Below are the code and all the weights of a small trained network. Each question names an input and a target symbol and asks about switching units off, where a switched-off unit gives its printed mean instead of its output.

import numpy as np


def w(rows, s, z=0):
    codes = np.array(rows[::2]) - 128.0
    scale = np.full(codes.shape[1], s)
    scale[-1] = z or s
    return codes * scale


def norm(h):
    return h / np.sqrt((h * h).mean(-1, keepdims=True) + 1e-5)


def f(y):
    return y / 2 * (1 + np.tanh(0.7978845608 * (y + 0.044715 * y**3)))


def softmax(a):
    e = np.exp(a - a.max(-1, keepdims=True))
    return e / e.sum(-1, keepdims=True)


def log_softmax(a):
    a = a - a.max(-1, keepdims=True)
    return a - np.log(np.exp(a).sum(-1, keepdims=True))


def net(x, mask):
    ids = ['ΔΛΦζμσψ'.index(c) for c in x.split()]
    T = len(ids)
    res = E[ids] + P[:T]
    u = 0
    for l in range(2):
        r = norm(res)
        for j in range(2):
            rows = slice(2 * j, 2 * j + 2)
            q, k, v = (r @ M[l][rows].T for M in (Q, K, V))
            z = softmax(np.where(np.tri(T) > 0, q @ k.T / 2**0.5, -1e9)) @ v
            o = O[l][rows]
            res = res + np.where(mask[u + j], z, o[:, -1]) @ o[:, :-1]
        u += 2
        y = f(norm(res) @ A[l][:, :-1].T + A[l][:, -1])
        res = res + np.where(mask[u : u + 8], y, B[l][:, -1]) @ B[l][:, :-1]
        u += 8
    return log_softmax(norm(res)[-1] @ U[:, :-1].T + U[:, -1])


Q, K, V, O, A, B = {}, {}, {}, {}, {}, {}
E = w([
[94,183,83,197,78,146,137,118,153],'Δ',
[210,186,169,158,74,88,149,238,91],'Λ',
[67,175,136,81,150,167,161,122,111],'Φ',
[118,70,103,141,172,101,141,151,27],'ζ',
[96,254,234,90,102,112,184,163,162],'μ',
[187,124,76,108,146,64,106,155,140],'σ',
[150,118,163,112,110,86,7,82,208],'ψ',
],0.011)
P = w([
[201,165,144,202,214,201,147,205,221],'0',
[121,174,120,180,181,157,106,255,203],'1',
[89,183,115,162,165,123,94,237,185],'2',
[81,181,104,125,151,107,95,206,168],'3',
[78,178,108,121,141,105,96,187,151],'4',
[82,172,109,108,123,91,105,166,138],'5',
[94,169,114,106,111,87,104,151,123],'6',
[103,161,109,104,101,95,112,138,110],'7',
[111,161,119,90,91,108,107,128,101],'8',
[125,151,118,88,80,117,118,116,94],'9',
[126,145,117,76,73,123,122,108,82],'10',
[141,133,110,74,69,130,132,103,74],'11',
[138,124,110,72,58,134,134,96,70],'12',
[142,118,104,68,56,130,142,90,58],'13',
],0.0046)
Q[0] = w([
[240,59,101,60,159,81,85,104,154],'L0H1',
[120,52,252,107,146,144,102,30,192],'L0H1',
[136,99,102,226,118,158,139,14,163],'L0H2',
[168,224,93,148,73,139,118,158,146],'L0H2',
],0.004)
K[0] = w([
[243,114,70,55,178,47,116,200,143],'L0H1',
[103,95,221,86,151,108,3,27,210],'L0H1',
[85,151,19,247,113,137,117,53,140],'L0H2',
[155,163,197,128,96,147,117,132,215],'L0H2',
],0.0035)
V[0] = w([
[100,87,95,149,138,111,177,131,104],'L0H1',
[84,127,131,102,125,167,254,162,56],'L0H1',
[131,177,129,82,140,144,114,102,160],'L0H2',
[178,108,164,46,174,95,134,152,82],'L0H2',
],0.0054)
O[0] = w([
[115,104,77,128,202,104,94,21,188,239],'L0H1',
[158,110,250,145,186,91,20,102,150,253],'L0H1',
[115,3,193,172,201,174,100,199,75,34],'L0H2',
[60,193,141,228,131,191,168,93,144,162],'L0H2',
],0.0043,0.002)
A[0] = w([
[110,74,127,186,188,102,119,191,134,120],'L0N1',
[82,161,129,251,119,209,172,98,205,87],'L0N2',
[229,73,153,133,147,104,47,133,207,163],'L0N3',
[167,43,154,160,157,137,156,219,89,77],'L0N4',
[158,128,2,106,63,97,156,131,124,33],'L0N5',
[130,89,134,110,77,191,87,136,125,64],'L0N6',
[75,113,98,149,167,185,90,152,160,130],'L0N7',
[119,92,169,149,183,117,94,29,102,9],'L0N8',
],0.0063,0.0016)
B[0] = w([
[77,134,46,71,122,138,116,112,74,225],'L0N1',
[107,188,45,2,186,125,43,166,217,173],'L0N2',
[55,185,5,39,208,83,105,166,182,159],'L0N3',
[53,171,44,71,202,74,41,125,210,182],'L0N4',
[105,121,182,197,51,238,103,100,60,252],'L0N5',
[146,159,175,192,60,133,123,177,125,101],'L0N6',
[136,105,115,73,134,40,128,50,73,152],'L0N7',
[218,143,177,180,65,189,203,116,92,201],'L0N8',
],0.0053,0.0034)
Q[1] = w([
[155,3,178,161,251,111,223,96,85],'L1H1',
[204,120,5,190,179,53,90,193,80],'L1H1',
[49,122,40,150,152,162,51,107,71],'L1H2',
[173,97,195,243,56,142,179,87,113],'L1H2',
],0.0046)
K[1] = w([
[68,98,157,136,183,134,208,79,41],'L1H1',
[240,94,12,172,126,39,135,109,83],'L1H1',
[67,77,76,136,123,184,109,48,67],'L1H2',
[124,154,212,255,91,121,140,146,89],'L1H2',
],0.0054)
V[1] = w([
[169,205,173,165,22,84,119,188,204],'L1H1',
[123,170,170,62,216,95,172,148,122],'L1H1',
[151,102,64,201,77,176,63,66,133],'L1H2',
[209,102,66,177,167,108,123,252,160],'L1H2',
],0.004)
O[1] = w([
[112,70,76,120,242,105,118,84,27,5],'L1H1',
[147,90,70,150,87,160,89,122,107,158],'L1H1',
[135,116,178,98,135,85,140,171,166,148],'L1H2',
[113,115,174,92,126,81,90,1,142,140],'L1H2',
],0.0065,0.0025)
A[1] = w([
[141,163,181,85,132,70,151,167,233,166],'L1N1',
[169,59,171,194,92,180,181,117,144,4],'L1N2',
[82,130,72,56,155,112,105,83,163,153],'L1N3',
[119,84,112,61,244,103,138,79,181,172],'L1N4',
[132,140,129,144,130,118,89,110,59,192],'L1N5',
[106,169,142,119,161,143,147,141,107,104],'L1N6',
[81,77,97,113,170,133,134,134,89,87],'L1N7',
[182,68,198,190,73,179,164,127,122,29],'L1N8',
],0.011,0.0032)
B[1] = w([
[131,142,34,171,192,150,21,114,121,147],'L1N1',
[170,8,130,132,127,78,115,70,100,164],'L1N2',
[161,115,141,146,145,96,109,139,69,255],'L1N3',
[120,202,29,155,167,145,62,181,185,173],'L1N4',
[130,112,169,112,100,134,174,120,141,208],'L1N5',
[161,88,126,138,101,91,121,130,125,145],'L1N6',
[141,162,125,146,155,127,85,118,149,149],'L1N7',
[195,40,101,136,204,66,91,71,179,190],'L1N8',
],0.012,0.0095)
U = w([
[98,200,72,118,174,150,75,144,144,219],'Δ',
[198,166,210,147,56,60,69,122,2,2],'Λ',
[82,160,147,77,92,194,180,145,147,245],'Φ',
[152,42,123,120,140,119,142,85,178,172],'ζ',
[123,131,134,129,129,137,126,134,117,71],'μ',
[112,132,134,127,132,136,129,130,113,75],'σ',
[114,128,133,137,132,141,134,133,112,71],'ψ',
],0.0077,0.0085)

Each question gives the input, a string of symbols that net reads in full, and the target symbol t.
The units are the heads (2 rows each of Q, K, V and O) and the neurons (one row each of A and B). Each row of codes is followed by its name. A weight is (code - 128) times the scale printed after its matrix; where a second scale follows, it is the last column's (O, A, B and U).
mask holds one flag per unit, layer by layer, with each layer's heads first. A switched-off unit (its flag False) gives its mean, the last column of its rows in O or B, instead of its output. The means were averaged over made-up inputs and are rounded, as every weight is.
A unit's drop is (log p(t) with every unit on - log p(t) with that unit switched off) / (log p(t) with every unit on - log p(t) with every unit switched off).
The circuit of an input: a set's keep is (log p(t) with only the set's units on - log p(t) with every unit switched off) / (log p(t) with every unit on - log p(t) with every unit switched off). Starting from the 12 units with the biggest drops (on a tie, the unit counted first), units are removed one at a time, each time the one whose removal leaves the highest keep (on an exact tie, the one counted first), for as long as the keep stays at least 0.8.
units of the circuit, in order: the units of the circuit, biggest drop first
unit that matters most: the unit with the biggest drop
top k neurons: the k neurons with the biggest drops, biggest first
k most important neurons of layer l: the k neurons of layer l with the biggest drops, biggest first
heads that matter: for each layer, one digit per head in row order, 1 if its drop is at least 0.15 and else 0, layers parted by /
input ζ Λ Δ Φ Λ ζ ζ σ μ μ μ, target Φ: top 4 neurons => L0N4, L1N3, L0N3, L1N8
input ψ ζ ζ Δ ζ ζ ζ Δ, target Λ: top 3 neurons => L0N2, L0N5, L0N3
input μ σ μ, target Λ: unit that matters most => L1H1
input Φ ζ μ Λ ζ ψ Δ μ ζ Δ μ, target Φ: units of the circuit, in order => L1N3, L1N8
input ζ ζ σ ζ Δ Δ Φ Δ, target Φ: top 3 neurons => L0N5, L0N2, L0N8
input Δ ζ ζ Δ ζ ζ ζ σ ζ ζ ψ σ, target Λ: heads that matter => 00 / 00
input Δ ζ ζ Δ μ ζ Λ Δ Δ ζ σ, target Δ: heads that matter => 00 / 10
input ζ μ ζ ζ ζ ψ ζ Λ ζ ζ ζ Λ σ, target Δ: heads that matter => 10 / 10
input Δ ζ ζ Λ σ ζ ψ, target Δ: units of the circuit, in order => L1N4, L0N3
input ζ σ Φ ζ, target Λ: units of the circuit, in order => L1H1, L1N8, L1N4
input ψ ζ ζ μ ζ ζ ζ ψ, target Λ: 3 most important neurons of layer 0 => L0N5, L0N2, L0N4
input ζ Δ ζ Φ Δ Φ, target Λ: heads that matter => 11 / 11
input ζ σ Δ σ Δ Λ, target Δ: heads that matter => 00 / 00
input Δ σ μ ζ ζ ζ Δ ψ ζ Λ ζ Δ, target Φ: 4 most important neurons of layer 0 => L0N5, L0N2, L0N8, L0N3
input ζ σ σ, target Λ: heads that matter => 10 / 01
input σ σ ζ σ ψ Δ Δ Δ ζ ζ Δ, target ζ: 2 most important neurons of layer 0 => L0N3, L0N5
input ζ Δ Δ Δ Δ Δ Δ, target ζ: heads that matter => 11 / 00
input σ Λ σ ζ, target Δ: most important neuron of layer 1 => L1N4
input ζ μ Δ σ ζ, target Λ: heads that matter => 01 / 10
input ζ Φ ψ Δ Λ Φ ψ ζ Δ Φ, target Φ: heads that matter => 01 / 10
input ζ ζ ζ, target Φ: heads that matter => 11 / 10
input σ Δ σ ζ ψ ζ ζ, target Φ: heads that matter => 01 / 10
input Φ ψ Λ Φ, target Λ: heads that matter => 01 / 10
input Δ ζ μ ζ ζ σ Φ Δ ζ ψ ψ ζ ψ, target Φ: unit that matters most => L0H1
input ψ ζ Δ ζ ζ ζ Δ Λ ψ Λ ζ Δ ζ ψ, target Φ: top 3 neurons => L0N5, L0N3, L0N8
input ζ σ ζ Δ ψ ζ ζ ζ Φ ζ μ, target Δ: 2 most important neurons of layer 1 => L1N1, L1N3
